What each symbol does to the nodes:
c: FZ->CT, TR->BB, TP->RJ, FS->BZ, BB->FQ, NS->GD, BZ->PH, GD->RF, JZ->HZ, CD->TR, CM->QB, PG->FT, JQ->NS, QB->TP, TL->MD, RF->HP, FQ->DZ, RP->CF, FT->JZ, LG->CJ, HL->HJ, NH->CM, CT->JL, RG->HL, CF->NH, HP->LG, HJ->DJ, MD->ML, LC->LP, PH->HD, QQ->HG, HQ->ZJ, DR->TL, HD->RG, HG->JQ, TN->CD, RJ->CH, DZ->PR, JL->TN, DJ->RP, CJ->HQ, LB->DR, ZJ->HB, HB->FZ, PR->SZ, SZ->LC, CH->LB, ML->PG, HZ->FS, LP->QQ
o: FZ->FS, TR->ML, TP->LP, FS->FZ, BB->MD, NS->CF, BZ->HB, GD->RP, JZ->JL, CD->PG, CM->HG, PG->CD, JQ->NH, QB->QQ, TL->FQ, RF->DJ, FQ->TL, RP->GD, FT->TN, LG->HL, HL->LG, NH->JQ, CT->HZ, RG->CJ, CF->NS, HP->HJ, HJ->HP, MD->BB, LC->RJ, PH->ZJ, QQ->QB, HQ->HD, DR->DZ, HD->HQ, HG->CM, TN->FT, RJ->LC, DZ->DR, JL->JZ, DJ->RF, CJ->RG, LB->PR, ZJ->PH, HB->BZ, PR->LB, SZ->CH, CH->SZ, ML->TR, HZ->CT, LP->TP
x: FZ->HB, TR->CD, TP->QB, FS->HZ, BB->TR, NS->JQ, BZ->FS, GD->NS, JZ->FT, CD->TN, CM->NH, PG->ML, JQ->HG, QB->CM, TL->DR, RF->GD, FQ->BB, RP->DJ, FT->PG, LG->HP, HL->RG, NH->CF, CT->FZ, RG->HD, CF->RP, HP->RF, HJ->HL, MD->TL, LC->SZ, PH->BZ, QQ->LP, HQ->CJ, DR->LB, HD->PH, HG->QQ, TN->JL, RJ->TP, DZ->FQ, JL->CT, DJ->HJ, CJ->LG, LB->CH, ZJ->HQ, HB->ZJ, PR->DZ, SZ->PR, CH->RJ, ML->MD, HZ->JZ, LP->LC

In the rows, 469 means zero.

The rows follow the links: the fewer symbols apart two nodes are, the more alike their rows tend to be.

Each row is also shifted at random along 3 hidden directions that mean nothing.

Row, then node:
299,382,426,427,498,731,421,464,597,495,527,376,259,171,461,319,466,196,493,476,749,431,332,420,728,709,571,464,518,419,389,449,421,578,496,302,661,297,571,429,464,414,452,473,491,404,459,375,649,624,480,280,416,451,601,208,418 -> TR
381,465,646,620,512,437,498,468,148,358,364,379,584,590,495,417,428,201,681,547,465,448,434,602,386,455,585,423,281,502,211,500,680,425,307,372,689,543,589,699,558,233,435,574,563,525,391,360,501,346,587,578,290,402,307,610,276 -> FS
550,489,423,421,623,334,387,417,597,552,519,616,641,276,500,415,542,401,375,370,362,444,350,285,614,310,436,733,592,553,662,370,447,581,448,566,397,503,367,354,199,275,398,576,411,446,295,399,640,445,370,540,491,419,612,301,430 -> LC
600,378,407,495,485,552,346,326,365,450,569,311,518,514,535,327,426,278,488,537,544,493,438,359,459,619,402,388,222,606,508,462,635,426,451,331,566,402,527,643,613,377,511,366,658,724,496,422,417,366,518,388,557,351,289,475,320 -> RG
276,446,460,428,481,718,478,417,725,545,530,371,165,297,395,480,433,379,489,351,429,403,420,477,460,658,582,385,583,469,367,465,395,347,602,533,573,351,416,398,380,623,388,421,476,401,502,499,641,474,450,423,440,472,455,410,713 -> CD
599,513,299,424,405,459,549,580,464,384,467,530,451,459,453,557,395,679,405,506,631,553,523,356,625,397,326,417,495,277,546,546,369,513,411,464,439,399,469,493,552,521,569,369,249,439,598,514,283,610,351,526,481,666,544,421,390 -> RP
461,395,511,471,425,417,510,509,303,223,327,298,391,677,350,518,429,458,581,586,611,519,564,592,334,536,552,302,349,480,290,449,650,422,440,305,514,461,571,545,680,549,602,351,472,543,524,477,274,468,498,343,331,480,269,587,412 -> RF
527,522,381,411,372,548,610,583,422,405,513,577,412,402,492,513,390,504,490,488,602,569,520,397,705,492,366,432,434,239,457,543,397,477,357,455,587,407,442,500,553,433,489,467,234,440,581,446,450,537,380,530,389,634,524,470,371 -> CF
486,392,534,459,573,268,433,548,478,551,530,628,479,449,566,413,716,266,322,386,453,540,494,441,515,555,518,524,395,522,437,323,419,510,416,598,627,550,435,388,348,415,279,618,538,383,342,369,551,430,509,327,381,470,395,476,452 -> PR
338,553,563,630,354,595,507,559,227,543,466,516,482,385,669,435,394,301,632,526,690,431,403,633,518,572,437,468,423,275,340,624,408,535,322,232,660,463,526,612,555,320,510,624,398,426,522,398,485,565,676,622,428,518,590,490,252 -> QB
369,464,638,539,493,413,551,522,251,325,359,430,593,502,448,466,405,334,651,531,470,497,425,561,482,330,592,491,398,399,250,470,616,446,274,366,590,527,563,603,472,227,466,573,432,506,400,403,552,420,493,547,262,430,429,539,298 -> HZ
579,565,426,579,411,516,497,389,284,556,615,539,550,461,669,450,423,389,472,438,396,549,496,380,456,510,253,442,233,420,520,627,422,458,317,561,655,455,451,623,518,367,426,563,471,606,571,500,451,417,517,673,568,470,389,591,384 -> HB
488,401,567,440,472,412,451,274,540,467,356,370,623,466,497,513,369,503,581,433,400,341,475,500,457,400,512,566,526,671,599,441,641,346,593,403,227,395,362,466,444,449,480,461,532,570,412,582,474,348,522,401,541,337,531,479,478 -> PH
489,419,341,418,548,497,256,437,670,604,520,524,411,364,482,338,607,557,351,483,549,444,347,382,539,508,485,606,633,562,648,391,377,641,592,451,302,489,463,322,380,557,520,438,551,430,441,426,518,544,456,361,684,403,661,208,552 -> DR
422,626,470,598,422,555,488,446,396,595,539,472,422,558,509,555,383,622,476,453,256,465,551,577,207,440,374,307,430,405,399,672,367,361,531,646,519,508,464,646,443,643,468,507,483,506,608,567,388,403,495,743,599,497,338,716,660 -> CT

Start here and follow the symbols in turn, left to right. Where do you end up?
Answer with the node's name.
528,404,463,475,404,478,355,303,473,472,441,333,630,477,470,405,403,482,554,525,530,416,411,463,430,450,475,473,429,642,619,463,615,462,541,268,266,451,430,518,574,437,578,377,585,611,475,504,443,386,561,399,570,318,500,458,395
c o x c => CJ
487,366,490,418,354,400,573,520,377,296,358,371,490,563,457,515,477,431,533,568,665,507,573,505,544,554,475,386,378,489,446,389,586,422,409,263,457,407,512,483,664,491,556,387,416,474,488,427,341,488,506,272,375,507,395,460,347
c c c c => ZJ
500,569,511,546,623,368,385,424,411,546,525,538,542,528,453,445,516,414,389,416,162,501,453,421,273,332,519,531,397,538,438,444,494,426,388,654,493,624,483,492,268,395,352,519,566,539,386,478,528,384,448,620,466,388,344,552,528
o x o x => LP
417,511,417,400,545,621,352,411,458,380,417,350,513,465,277,422,298,534,571,570,482,436,362,384,465,305,536,485,541,468,386,545,547,530,456,346,286,484,631,550,446,406,602,323,425,538,488,449,461,497,382,607,437,415,528,341,431
o o x => HG
423,345,436,356,489,560,544,376,573,302,363,259,381,449,272,519,338,462,578,448,499,437,483,424,506,466,605,418,492,555,398,410,600,331,544,368,427,352,477,498,528,484,506,345,483,484,459,492,513,432,363,351,347,389,417,448,527
x x x c => JQ
443,426,367,455,503,624,229,391,590,638,522,481,495,241,564,256,523,386,418,511,707,345,232,372,698,593,412,653,616,531,632,448,383,692,582,241,373,424,469,367,399,402,542,460,549,465,401,362,570,596,574,383,628,380,791,109,353
x x o o => RJ
466,536,467,446,403,518,665,539,480,465,520,564,420,293,528,587,415,422,485,386,521,487,566,450,626,493,428,501,482,289,446,539,386,370,395,518,650,390,411,523,504,421,362,571,266,372,557,525,586,482,433,569,393,609,543,531,456
c c x o o => CM
396,441,465,433,528,602,483,425,469,325,381,296,410,535,242,475,315,461,579,545,439,415,393,441,428,411,591,411,461,514,318,490,604,387,468,398,371,407,556,548,502,466,537,283,455,552,484,458,492,430,357,473,380,407,432,433,472
o o c o => RP
484,471,425,425,635,367,420,577,593,504,545,507,263,702,317,500,665,477,210,425,178,554,557,465,150,482,575,304,413,554,348,349,396,365,539,849,535,561,490,389,382,722,338,428,619,451,479,451,415,387,332,389,476,489,115,579,797
c o o x => MD
626,438,489,498,360,247,601,447,433,517,471,540,625,530,665,631,556,573,379,436,418,501,596,474,443,468,308,467,399,498,663,464,478,353,476,572,449,446,317,437,530,447,414,542,445,471,468,545,350,395,522,411,514,540,419,585,438
c c o => BZ
593,453,394,422,489,531,555,487,370,415,659,416,303,587,429,491,503,348,390,487,449,609,611,361,397,669,397,220,163,437,371,490,472,293,416,613,782,387,512,615,650,529,399,353,506,623,650,502,313,428,388,476,470,510,91,604,505
c x o c x => RF
328,573,575,597,285,427,455,567,426,551,278,614,608,507,594,538,402,821,572,566,578,304,420,810,417,311,462,579,781,367,571,625,331,656,541,268,97,562,398,360,488,581,680,578,343,282,500,547,370,598,674,607,578,523,853,487,462
c x x => QB
390,548,586,500,317,431,701,600,482,519,389,607,457,473,545,691,432,629,498,422,364,429,642,660,322,397,448,436,571,372,435,578,384,378,481,607,440,497,359,434,485,571,457,611,337,302,529,589,480,456,558,629,412,623,498,705,599
o x x o c => RJ
295,553,474,586,477,731,389,556,243,482,513,364,244,564,412,387,347,415,512,624,532,471,455,621,303,618,510,210,322,297,231,675,399,500,419,385,676,474,662,648,599,592,566,431,535,529,590,430,372,587,555,623,516,468,349,546,485
o x o => CD
478,425,431,548,619,420,266,533,365,522,599,456,291,666,393,331,653,354,328,542,404,569,447,496,241,592,492,294,302,539,340,414,443,544,486,608,604,555,627,451,447,622,439,371,673,544,474,367,370,492,488,382,526,449,207,447,543
c x x => DR
